What each symbol does to the items:
ll + dg
ll * hn
cr + qn
cr * cf
dl + zj
dl * zr
ld + pn
ld * bs
pg + ll
pg * lh
mc + rz
mc * fd
tm + dn
tm * hj
bs + gn
bs * ld
lt + pg
lt * lp
tb + qb
tb * gg
lp + bd
lp * lt
rl + tl
rl * jc
dc + hn
dc * dg
rz + rl
rz * qt
nc + nb
nc * md
hj + nc
hj * tm
fd + zz
fd * mc
pn + rm
pn * zn
lh + lp
lh * pg
jc + qt
jc * rl
hn + lh
hn * ll
tn + mc
tn * zz
zm + cr
zm * sj
rm + cf
rm * qn
zn + bs
zn * pn
bc + pf
bc * gr
zr + zm
zr * dl
cf + sj
cf * cr
lg + gr
lg * pf
qn + zn
qn * rm
gn + lt
gn * bd
zz + ht
zz * tn
nb + bc
nb * zb
md + tm
md * nc
pc + tn
pc * ht
zj + hj
zj * dn
pf + ms
pf * lg
bd + ld
bd * gn
gr + zb
gr * bc
dg + fh
dg * dc
gg + pc
gg * tb
fh + gg
fh * qb
ms + jc
ms * tl
qt + fd
qt * rz
dn + zr
dn * zj
qb + dc
qb * fh
ht + tb
ht * pc
sj + dl
sj * zm
zb + md
zb * nb
tl + lg
tl * ms

The rows follow the links: the fewer symbols apart two items are, the more alike their rows tend to be.

Each row is also shifted at random along 8 hidden directions that mean nothing.

Rows with their items:
[   1   17  -18  -22  -20  -35   37   -7  -27   18  -15   27   28   -1  -64  -42  -47   25   -4   42    1   36    5   22  -28   37   21   34   -2  -30   26   22   34   11   25  -31    9    1  -41    4  -25   31   -9    1  -18  -40  -41  -51  -12   -3   11   19  -22  -16  -21 -102   20  -61   38   23   18]: zr
[  -6  -37   -4   -6   15  -55  -43   77  -24  -62   54   -7  -47   19  -20  -26   24    1    8   30    9   45   -4    0   -4   -6   -8   51  -16   -5    0    7  -29   -7  -11   -2   83  -30   81   23  117  -21  -18    3   20   11   43   24  -10   40   10  -57   12   40    2   26  -24   19   33   -5   12]: bs
[   3  -47   -3    4  -12  -17  -23   37   -4   -4    3  -11   -9    3  -10  -53    5   11   -1   -4  -51  -41  -39   22  -30  -14   -5  -42  -73   42   20   72   -2   44 -102  -23    3   73 -147  -14   66    8   -2  -70   48   92  -80  101  -23    1  -41   -6  -44  -31  -27   63   -9   -8   20  -22  -84]: sj
[  26  -40  -11   18   13   37  -12   17  -11  -14    4    3  -26   11    5  -21   30  -24    6  -40    1   -3   28  -21   25  -42   -9  -30    3   -2  -12  -14  -31  -10  -21    2    2   -2   21   10   38    7  -28  -32   41   68    5   35   12   16    3  -21  -12  -17  -10    8  -45   29  -13  -20  -24]: ll
[  38   37   27    3   30   58   45  -76   -4   22  -30  -28   70  -67   39   44  -26   34  -37  -18  -16   -8   14  -40   15  -27   -9  -22   -7   30   14  -68   49  -10   30   48  -60  -36    7   13 -107  -57   42   44  -28  -71   31   17   13  -13  -26   13   12  -21   29   35    8  -31  -70  -40   -9]: md
[  12  -40   -7   20   -2   33  -14   -1    2   -6   -4    6  -23    3  -13  -28   23  -19   10  -25   -3   -9   10  -13   10  -42  -10  -48  -18  -10  -21   -5  -28   -4  -34    2   -2   28   -8    4   39    8  -19  -36   44   46   15   34   18   16   -9    1  -19   -4  -23    5  -21   18    6  -13  -51]: dg
[ -19   12    6   20    4  -12  -27   35   14   32  -17   37  -35   29   29   25   -3  -26   47  -35   21  -21   34   40   35   36   19    0   60  -20   10   37  -28   -8  -22  -30   -4   22   36   20    5   46    8  -35  -19   33   -4  -25   15   17   43  -11   20   10  -18   43    2   26    6   60   23]: nb
[   5  -26   10   15   -9   55   89  -45   21  -45   34    2  -18    2  -60  -25  -36  -20  -31   67   19   61  -75   47   51  -40  -27  -15  -13  -66   -6  -18   54   44   34   14  -35  -20   25  -16  -33   11  -50    9  -51   11   15  -62  -23  -14   20   22  -38   -6   25  -78   33   57  -40   -5    1]: pg
[   3  -42  -22  -16    1   -9  -22   66  -22  -18   26  -22   -7   27   28   -9   16    9  -18   17  -41   -5   28   12  -15    8  -23   29    0   42   36    9   -1   16  -38    1   20  -17  -47   14   59   20  -16  -23   26   82  -91   39  -32   -8    3  -18  -29  -46   -5  -72  -35   -3   -1  -37   -6]: pn
[ -21   -7  -52  -27  -34  -23   48  -15   -5   -2  -18    5   24   -8   29  -20  -14   11  -46  -12   -4   22   35   -1  -73  -23  -32   23    3  -13   -5  -35   41   63  -19   42  -72   18  -77  -39 -129   48   17    0  -20   38  -17  -78   73    6  -14   44  -43  -55  -35  -52   27  -15   10   18    0]: lp
[ -12    1  -13   -6   11  -10  -21   13   11  -16  -23  -26    7  -41  -80 -108  115   14   15   -8   55   -6  -84  -76  -33  -16   21   -5  -49  -11  -69   -5  -15  -41   -7  -35  -28   13  -71  -25   64  -18   11   -1   70   35   50   16   81   -9  -39  -19   18   20    8  -12  -74  -57   49  -27  -24]: tm
[   7   22    4  -32   -1    9  -22    7  -27   50  -53  -16   38  -34   14    8   -7   46   11   40  -12  -25   66  -11    0   34   38    5   27   54   14  -34    0  -25   -4   -4  -38   -8  -38   54   15    7   28  -12   -5   -9  -26   20    0   14  -17   22    3  -12  -18  -82  -44  -68  -19  -33  -20]: tb
[ -49   -5   -9   -6  -24  -13  -52   37   23   41  -37  -23  -23   20   18  -51   61  -29   45   -5    6  -76  -39   -3  -17   20    6  -41    1   33  -21   29  -44    6  -53  -24  -41   72 -104  -14   32   51   18  -66   21   92  -60   24   31  -10  -10   26    2   -2  -40  -12  -50   -5   36   10  -17]: tn
[ -22  -32  -32  -17    4  -55   -8   32  -16  -64   30    5  -22   12  -33  -49   34   -2  -11    3   19   53  -31  -15  -45  -23  -20   48  -29  -39  -22    8   -8    3   -8    3   22  -14   17  -34   22    1  -21    7   17   25   50  -29   37   20    4  -25  -11   11    6    9    2    0   40   14   26]: bd
[  -1   19   15   13    9   32   -3    6   21    8  -28   39   10  -11  -29   22   37   25   26   22   25   22   52   19   -5   18   45    9   34  -10  -47  -13   11  -28   15  -49  -44  -19   13   14   50   -3  -24   51    9   24   47  -47   15    4   17    6   20   25   -6  -79  -23  -24  -24   -8  -15]: fd
[  17  -36   -6    4   -7  -18    7  -10   -9  -46   52   28   -5   31  -32    0  -45   15  -20   55  -34   45   38   21  -64  -33   -6    3  -54   -2   -9   -1  -17   30  -14   20   91   10   32  -14   96  -47  -42   27   30  -48   62   36  -51   30  -27  -13  -25   47  -26  -38   62   35   16  -21  -62]: lt
[ -22   -4  -20  -32  -10  -46   -2   24  -12  -30   -6  -15  -10  -14   -9  -41   21   -7  -14  -25   26   27  -61  -18  -13  -10  -11   42  -13  -30   12    5   25   -4    4    7  -24  -12    0  -13  -54   17   17  -10  -13   17   -2  -33   48    6    2    3    4  -11   25   68  -12  -14   33   38   52]: lh
[ -17   27  -28   21   -4   25   45  -98   40    5   11  -36   43   25   24   23   37  -37  -45  -47    1  -38  -75  -45  -55  -35  -48  -36  -36   27  -72  -53    2   48   71   19  -20   21  -63 -108 -118  -14   -7   63   -9  -41  -35  -41  -11  -88  -27   45   11  -28    3  -52   37   40   16  -44   11]: ms
[  10   22   12   -2   24    8   -6   12   -7    0  -36   24   14  -36  -17   10   48   13   13  -63   27    7   -9  -17   41    5   41   20   30  -24   -6   18   32  -39    7  -43  -61  -27   22   36  -20   10  -12   10   11   39    6  -12   56    1   16   -3   26   -7   49   85  -38  -42   -7   21   22]: ht
[  19  -16    8   15    2   38   -7  -10    2   11   12  -20  -25   12  -16  -42   10  -32   18   10   11  -20  -41  -16   57   -8  -15  -59  -12  -14    2  -15  -40  -26   16   18   27    6    9    6   14    9    3  -41   11   -3  -19   26  -19   -4    0   -8   -6   -4  -15  -26  -17   20   -6  -14    2]: zj
[ -33   15   24    9    0  -34  -48   13   36   -8   -1   13  -10   25   -4   33   16   -6   33   36   11  -10    6   18  -43   29   23   20   -7   18  -45   30  -33  -20   -4  -27   43   28   20  -22   93  -42    2   46   18  -35   53   17  -37   -2    3  -12   35   61   -1    2   13    4   10    9   -5]: rl

From each start, follow one symbol. Which item do you reach?
Answer with the item's name.
start [  -8    8   -7    3    8    4    9   21   21  -21  -33   48   -6  -26  -57   -2   62   -4   17  -76   28    6  -62    3   22    0   47   19    2  -45  -28   69   53  -24  -14  -78  -76    2  -40   -4  -13   18  -36   17   18   71  -15  -25   61  -26   19   10   20   -5   48  119  -13  -24   16   35    5]
+ -> ht
start [   6  -34  -17   -4    5  -17    3   10  -16  -48   31   17  -18   21   -8  -18    5    2  -17   27   18   62   58   -6  -50  -34  -16   32   -3  -34  -29  -32  -14   -6    4   34   34  -26   63   -8   46  -17  -19   29   28   -4   89  -24   23   38    8  -30  -18   26  -16  -76    7   17    7   -2   -2]
+ -> pn
start [ -25   31    1   18   -4   25    3   -8   26   40  -15  -25    5   30   69   51   15  -18    5    3   -9  -46   23   20    9   26   -6  -13   55   31   -5  -34  -11   35   20   -9  -41    7  -26  -15  -44   38   18   11  -45   21  -67  -43  -13  -39   21   24    5  -18  -18  -83   -6   36  -18   -6   24]
+ -> ms
start [  -7   28   -1   15    8    6  -30   32   24   23  -25   45    8   19   51   91    4   23   15  -38  -27  -24   96   36  -20   31   36   30   57   35    0   26    6   13  -28  -49  -18   10  -14   20   24   10   -6   24   10   41  -27   -4   -8  -10   29    8   14    3  -13   35    2   -3  -17    6  -23]
+ -> qt
start [  36  -16    5   17   -3   59   23  -40   -7   29    2  -34    5   -6   33  -21  -12  -21  -20  -24  -11  -31   15  -37   23  -40  -40  -77  -15   21   12  -54  -25    4   -1   56    3    3  -17   -4  -39   -9   17  -43   16   -2  -15   49   -5   -2  -24   -1  -23  -35  -24  -27  -15   25  -31  -39  -30]
+ -> zj
start [ -18   14    3  -40  -11  -27  -15   28  -18   17  -20  -10   13  -21  -53  -40   -7   22   26   68   14   -1  -28    3   23   49   39   23   -2   15   18   19   13  -34   20  -25    0  -12   -6   39   52   12   12  -11  -11  -25  -40  -10  -21    8    1    6   13    7   13  -68  -36  -69   17   -6   19]
+ -> dc
start [  17  -26   18   31   -4   11  -20   -5    7    4    4   60  -40   35  -56  -15  -17  -25   39   27   26   29   56   20   19   -8   32  -26   10  -56  -27   33  -49  -32   -9  -21   54   14   75   14   90    5  -54  -21   38  -14   69    9  -16   45   18   -7  -17   49  -37  -50   16   23   19   25  -31]
+ -> gg
start [ -25   -3  -36  -26  -12  -48  -16   44  -24  -18   14  -21  -10    4   -4  -56   31   11   -5   16   24   21   12  -25  -42    0  -12   31   -6   -5   -8  -32  -21   16   -6    7   16    1   -7   -7   17   21    9  -14    5   20   16  -25   42   15  -12   -7   -5    7  -25  -56  -32  -11   55   -2   14]
+ -> zn
start [ -29   31   40   11    9   43  -16  -40   37   28  -20  -52    5  -21   78   48   -1   -6   14   45   24  -38   27  -11   20    4  -12  -37   32   39  -26  -80  -22   -8   12   66  -50    3   57    4  -29  -30   62   23  -53  -51   92  -14   14   12   -6    7   34   37   -7  -19  -18   32  -72  -12   20]
* -> qt
start [   7    0   28    5    2   12  -22   -8   -2   41   -8   -4  -19   18   28   33  -31  -44   22  -23   -5  -43  -10    1   76   21   -2  -33   35    4   41   24  -29  -33   11    2   23    4   64   26  -17   15    1  -37  -22  -15  -53   32  -44   -1   19    2   21  -13   12   58    3   23  -10   24   34]
* -> ht
start [  -7   18   19   14    9    6   -5  -31   34  -15  -13   14   18  -24   -9   34   25   24    4  -10   -3   -4   -8    0  -42  -12   21    2  -35   30  -53    9    8   11  -24  -20  -22   30  -39  -26   39  -40   -4   49   19  -14   72   22   12  -13  -32    4   21   46    5   65   16   -8  -14  -19  -51]
* -> rz
start [  -9    5  -20  -20   -9  -48  -31   44  -26    0   -7    0   -9  -11  -30  -63   24   17   19   20   30   20   13  -31  -25   13   26   33   -2   -8   -3  -17  -31  -24   -1  -11   24   -7   15   20   60    7   27  -26   19   -3   38  -10   44   37   -5  -18   12   20  -22  -40  -43  -49   46   16   19]
+ -> cr
start [ -19   15   31   22  -10   17   29  -13   45   17  -22   37  -33   -9  -14    7  -46  -21   31   22   33   13    4   66   41   14   15  -38   38  -76    6   27   10   23  -44   -8  -54   38   23    6  -25   36   11  -38  -52    6   67  -54   37   36   28   14  -11   36  -34   49   39   31  -24   85  -10]
* -> md
start [ -11   29    7   27  -11   -7  -20  -31   25   28   -8   29   -4   18   44   60  -30   -5   21  -16  -10  -19   80    6  -43   11    2  -17   26    9  -23  -10  -45   15  -10    4   31   30   33  -11    0  -12   14   13   -6  -51   66  -11   -5   19    8    0   20   45  -43   19   40   33   -6   33  -22]
+ -> pf
start [   1    2   13   24   -5   45  -10  -26   18   40  -12  -33  -16   -1   33  -21   -3  -18   24   41   17  -33   39  -11   24   -3  -15  -71   31   14  -12  -69  -55   -2   -9   36  -10   25   10   16    7   15   32  -41    3   -6   38    9   18   26   -7    3   -3   10  -52  -85  -30   25  -26   -5  -22]
* -> tm
start [  12   27   -8  -20   -4  -19   27    0  -18   23  -29   30   35  -13  -42   -7  -39   27   -8   -4  -16   18  -11   29   12   27   31   33    5  -24   46   51   54    5   12  -41  -10  -12  -46   19  -47   14   -4   -5  -21  -16  -79  -20  -17  -12   15   24  -13  -39   11   -5   22  -71   20   21   13]
* -> zj
start [ -16    7  -31  -23  -17  -31    7   13  -16   -6   -4  -38    8  -13   -9  -79   32    8  -14   29   32   12  -18  -33  -40   -4  -13    0  -15    2  -14  -53  -10   24    7   21  -21    5  -48  -10  -18   30   31  -30   -6    5    3  -31   56    6  -18   13  -13  -18  -28  -96  -44  -18   45  -12   12]
* -> cf
